Below are the code and all the weights of a small trained network. Each question names an input and a target symbol and asks about switching units off, where a switched-off unit gives its printed mean instead of its output.

import numpy as np


def w(rows, s, z=0):
    codes = np.array(rows[::2]) - 128.0
    scale = np.full(codes.shape[1], s)
    scale[-1] = z or s
    return codes * scale


def f(y):
    return np.maximum(y, 0)


def softmax(a):
    e = np.exp(a - a.max(-1, keepdims=True))
    return e / e.sum(-1, keepdims=True)


def log_softmax(a):
    a = a - a.max(-1, keepdims=True)
    return a - np.log(np.exp(a).sum(-1, keepdims=True))


def net(x, mask):
    ids = ['ΔΘΛΩζημ'.index(c) for c in x.split()]
    T = len(ids)
    res = E[ids] + P[:T]
    r = res
    for j in range(2):
        rows = slice(2 * j, 2 * j + 2)
        q, k, v = (r @ M[0][rows].T for M in (Q, K, V))
        z = softmax(np.where(np.tri(T) > 0, q @ k.T / 2**0.5, -1e9)) @ v
        o = O[0][rows]
        res = res + np.where(mask[j], z, o[:, -1]) @ o[:, :-1]
    y = f(res @ A[0][:, :-1].T + A[0][:, -1])
    res = res + np.where(mask[2:26], y, B[0][:, -1]) @ B[0][:, :-1]
    return log_softmax(res[-1] @ U[:, :-1].T + U[:, -1])


Q, K, V, O, A, B = {}, {}, {}, {}, {}, {}
E = w([
[40,144,180],'Δ',
[111,130,137],'Θ',
[102,75,106],'Λ',
[119,178,157],'Ω',
[159,121,253],'ζ',
[109,140,94],'η',
[116,82,156],'μ',
],0.022)
P = w([
[135,149,44],'0',
[187,143,46],'1',
[87,156,94],'2',
[68,147,112],'3',
[57,142,119],'4',
[44,144,130],'5',
[38,152,136],'6',
[38,154,132],'7',
[34,148,142],'8',
[20,163,163],'9',
[3,161,133],'10',
],0.0061)
Q[0] = w([
[137,84,145],'head 0',
[83,172,146],'head 0',
[73,108,110],'head 1',
[9,96,152],'head 1',
],0.014)
K[0] = w([
[95,199,143],'head 0',
[139,116,248],'head 0',
[144,82,140],'head 1',
[138,153,188],'head 1',
],0.014)
V[0] = w([
[182,152,151],'head 0',
[81,229,80],'head 0',
[168,98,88],'head 1',
[63,112,10],'head 1',
],0.011)
O[0] = w([
[154,114,175,96],'head 0',
[52,255,143,119],'head 0',
[137,149,82,17],'head 1',
[39,97,4,2],'head 1',
],0.0091,0.0056)
A[0] = w([
[75,176,122,225],'neuron 0',
[130,219,108,240],'neuron 1',
[205,103,214,38],'neuron 2',
[128,160,76,100],'neuron 3',
[181,107,205,32],'neuron 4',
[120,143,173,11],'neuron 5',
[49,200,127,196],'neuron 6',
[78,117,171,187],'neuron 7',
[202,190,123,172],'neuron 8',
[142,72,235,254],'neuron 9',
[71,86,189,109],'neuron 10',
[38,51,86,32],'neuron 11',
[184,89,52,94],'neuron 12',
[46,99,134,52],'neuron 13',
[179,143,185,133],'neuron 14',
[142,203,102,230],'neuron 15',
[62,54,163,141],'neuron 16',
[124,181,168,16],'neuron 17',
[125,85,167,104],'neuron 18',
[10,156,42,178],'neuron 19',
[77,96,193,80],'neuron 20',
[120,200,20,43],'neuron 21',
[87,118,168,126],'neuron 22',
[126,103,158,159],'neuron 23',
],0.012,0.0043)
B[0] = w([
[131,76,173,173],'neuron 0',
[173,105,148,154],'neuron 1',
[61,140,45,214],'neuron 2',
[145,170,181,134],'neuron 3',
[70,156,81,199],'neuron 4',
[51,67,145,157],'neuron 5',
[112,11,171,187],'neuron 6',
[174,69,147,187],'neuron 7',
[222,135,109,149],'neuron 8',
[182,157,119,254],'neuron 9',
[186,117,156,191],'neuron 10',
[136,123,45,160],'neuron 11',
[225,153,81,134],'neuron 12',
[156,35,53,159],'neuron 13',
[63,208,110,189],'neuron 14',
[226,119,99,145],'neuron 15',
[200,125,56,177],'neuron 16',
[102,76,170,156],'neuron 17',
[122,128,132,166],'neuron 18',
[74,79,107,191],'neuron 19',
[148,96,35,188],'neuron 20',
[120,237,254,142],'neuron 21',
[194,61,139,172],'neuron 22',
[116,228,183,164],'neuron 23',
],0.0058,0.021)
U = w([
[144,93,159,61],'Δ',
[146,113,153,65],'Θ',
[146,111,87,2],'Λ',
[196,121,218,186],'Ω',
[167,179,130,172],'ζ',
[88,120,148,111],'η',
[245,113,122,193],'μ',
],0.012,0.0056)

Each question gives the input, a string of symbols that net reads in full, and the target symbol t.
The units are the heads (2 rows each of Q, K, V and O) and the neurons (one row each of A and B). Each row of codes is followed by its name. A weight is (code - 128) times the scale printed after its matrix; where a second scale follows, it is the last column's (O, A, B and U).
mask holds one flag per unit, heads first, then neurons. A switched-off unit (its flag False) gives its mean, the last column of its rows in O or B, instead of its output. The means were averaged over made-up inputs and are rounded, as every weight is.
A unit's drop is (log p(t) with every unit on - log p(t) with that unit switched off) / (log p(t) with every unit on - log p(t) with every unit switched off).
The circuit of an input: a set's keep is (log p(t) with only the set's units on - log p(t) with every unit switched off) / (log p(t) with every unit on - log p(t) with every unit switched off). Starting from the 12 units with the biggest drops (on a tie, the unit counted first), units are removed one at a time, each time the one whose removal leaves the highest keep (on an exact tie, the one counted first), for as long as the keep stays at least 0.8.
units of the circuit, in order: the units of the circuit, biggest drop first
top k neurons: the k neurons with the biggest drops, biggest first
heads that matter: for each layer, one digit per head in row order, 1 if its drop is at least 0.15 and else 0, layers parted by /
drop of u: that unit's drop, to one decimal
input η Λ Λ μ, target Λ: units of the circuit, in order -> (head 1)
input Δ η η, target η: heads that matter -> 11
input μ Ω μ μ μ Λ Λ Λ μ μ μ, target μ: heads that matter -> 00
input η μ ζ Ω Ω Ω μ μ μ η, target ζ: heads that matter -> 11
input ζ η μ η Ω μ Δ Λ μ ζ Ω, target ζ: top 4 neurons -> (neuron 2; neuron 14; neuron 4; neuron 6)
input Δ Ω Δ η, target η: heads that matter -> 01
input μ μ Λ η Δ Δ, target Δ: top 2 neurons -> (neuron 6; neuron 19)
input μ Δ μ Λ, target Λ: top 3 neurons -> (neuron 9; neuron 11; neuron 19)
input η Ω μ μ Ω μ Ω μ Λ Ω, target Ω: heads that matter -> 00
input Δ μ μ Λ Δ μ ζ ζ, target ζ: top 3 neurons -> (neuron 2; neuron 14; neuron 4)
input Δ Ω μ ζ μ η Λ μ ζ Λ, target ζ: top 2 neurons -> (neuron 2; neuron 14)
input η Δ Ω, target Ω: heads that matter -> 10
input μ Ω μ η ζ, target ζ: drop of neuron 2 -> 0.3
input μ μ Δ Δ Ω ζ μ μ μ μ, target ζ: drop of neuron 14 -> 0.3
input Θ Ω Δ η μ μ Λ ζ μ μ Λ, target ζ: drop of neuron 5 -> 0.0
